Here is a tiny trained network, its code and every weight. The questions are about switching its units off for an input and a class, where a switched-off unit gives its printed mean instead of its output.

import numpy as np


def w(rows, s, z=0):
    codes = np.array(rows[::2]) - 128.0
    scale = np.full(codes.shape[1], s)
    scale[-1] = z or s
    return codes * scale


def f(y):
    return np.maximum(y, 0)


def log_softmax(a):
    a = a - a.max(-1, keepdims=True)
    return a - np.log(np.exp(a).sum(-1, keepdims=True))


def net(x, mask):
    res = np.array(x, float).reshape(1, 3) / 4 @ E
    y = f(res @ A[0][:, :-1].T + A[0][:, -1])
    res = res + np.where(mask, y, B[0][:, -1]) @ B[0][:, :-1]
    return log_softmax(res[-1] @ U[:, :-1].T + U[:, -1])


A, B = {}, {}
E = w([
[203,130,45,249,145,173,161,172],'x0',
[63,72,87,118,196,73,61,205],'x1',
[137,206,65,54,164,173,71,134],'x2',
],0.012)
A[0] = w([
[185,140,33,199,161,152,176,162,36],'N1',
[81,130,135,70,93,69,163,65,89],'N2',
[207,163,87,166,11,184,170,91,219],'N3',
[150,191,130,153,7,214,164,73,13],'N4',
[59,102,110,175,182,142,97,205,229],'N5',
[179,108,72,202,201,106,111,164,30],'N6',
[117,128,213,41,99,73,73,132,20],'N7',
[170,204,35,50,173,201,81,185,178],'N8',
[116,54,40,153,189,97,110,197,32],'N9',
[98,46,138,212,87,109,201,125,20],'N10',
[62,42,75,194,179,94,96,208,138],'N11',
[146,223,73,114,191,209,76,124,36],'N12',
[114,69,93,166,199,77,40,194,44],'N13',
[186,141,52,211,143,208,179,130,232],'N14',
[175,101,92,154,213,148,223,136,16],'N15',
[61,92,99,116,129,45,59,182,2],'N16',
[81,74,209,224,141,63,167,145,240],'N17',
[121,29,220,200,133,100,191,157,25],'N18',
[237,124,98,199,180,106,150,206,237],'N19',
[154,154,107,160,169,163,166,148,99],'N20',
],0.011,0.01)
B[0] = w([
[150,45,157,108,89,175,55,169,193],'N1',
[116,79,136,102,77,161,55,100,186],'N2',
[149,188,190,162,111,217,182,110,253],'N3',
[235,79,195,207,140,105,131,99,199],'N4',
[143,175,168,108,36,208,181,113,213],'N5',
[152,55,99,100,68,129,51,106,174],'N6',
[115,34,112,124,77,180,26,155,193],'N7',
[174,200,84,55,131,158,124,182,238],'N8',
[218,155,201,175,108,133,120,111,181],'N9',
[251,168,63,105,164,59,54,179,184],'N10',
[188,147,211,124,80,202,130,144,213],'N11',
[232,121,69,102,205,61,100,180,185],'N12',
[203,137,178,154,112,147,117,87,189],'N13',
[118,136,174,71,53,181,54,146,250],'N14',
[169,86,143,144,127,144,38,111,157],'N15',
[194,101,211,145,150,125,99,145,176],'N16',
[151,212,75,26,101,155,114,191,247],'N17',
[240,142,79,97,148,92,60,192,196],'N18',
[79,94,151,17,75,176,81,151,236],'N19',
[139,58,101,95,79,136,47,149,163],'N20',
],0.012,0.019)
U = w([
[220,149,72,131,168,129,106,172,92],'0',
[130,7,142,155,101,147,61,122,111],'1',
[222,112,211,204,113,150,164,104,21],'2',
[97,203,142,98,98,170,173,129,237],'3',
[48,175,39,77,221,47,206,42,7],'4',
[7,181,163,90,172,28,237,38,7],'5',
[35,183,61,68,216,37,232,64,7],'6',
],0.014,0.011)

Each question gives the input, the list of numbers given to net, and the class t.
The units are the neurons (one row each of A and B). Each row of codes is followed by its name. A weight is (code - 128) times the scale printed after its matrix; where a second scale follows, it is the last column's (A, B and U).
mask holds one flag per neuron, in row order. A switched-off neuron (its flag False) gives its mean, the last column of its row in B, instead of its output. The means were averaged over made-up inputs and are rounded, as every weight is.
A unit's drop is (log p(t) with every unit on - log p(t) with that unit switched off) / (log p(t) with every unit on - log p(t) with every unit switched off).
The circuit of an input: a set's keep is (log p(t) with only the set's units on - log p(t) with every unit switched off) / (log p(t) with every unit on - log p(t) with every unit switched off). Starting from the 12 units with the biggest drops (on a tie, the unit counted first), units are removed one at a time, each time the one whose removal leaves the highest keep (on an exact tie, the one counted first), for as long as the keep stays at least 0.8.
units of the circuit, in order: the units of the circuit, biggest drop first
unit that matters most: the unit with the biggest drop
k most important neurons: the k neurons with the biggest drops, biggest first
drop of u: that unit's drop, to one decimal
input [2,7,-5], class 2: unit that matters most -> N11
input [-3,-1,0], class 3: 3 most important neurons -> [N1; N4; N6]
input [0,-3,3], class 3: units of the circuit, in order -> [N18; N10]
input [-1,5,-6], class 0: 2 most important neurons -> [N17; N18]
input [-7,0,6], class 1: 4 most important neurons -> [N7; N17; N2; N10]
input [-7,-7,5], class 1: 2 most important neurons -> [N7; N2]
input [-5,-6,2], class 2: 2 most important neurons -> [N19; N4]
input [-6,7,-6], class 2: 3 most important neurons -> [N11; N16; N8]
input [3,8,-8], class 0: 4 most important neurons -> [N17; N18; N10; N3]
input [-8,8,-8], class 0: 3 most important neurons -> [N17; N18; N19]
input [5,0,-4], class 1: 2 most important neurons -> [N8; N19]
input [8,4,7], class 1: 3 most important neurons -> [N1; N19; N6]
input [5,6,2], class 2: 2 most important neurons -> [N9; N11]
input [-7,-3,5], class 1: units of the circuit, in order -> [N7]
input [-2,-5,-7], class 0: drop of N12 -> 0.0
input [-6,-1,-6], class 0: drop of N14 -> 0.2
input [-4,-8,4], class 2: drop of N4 -> 0.1
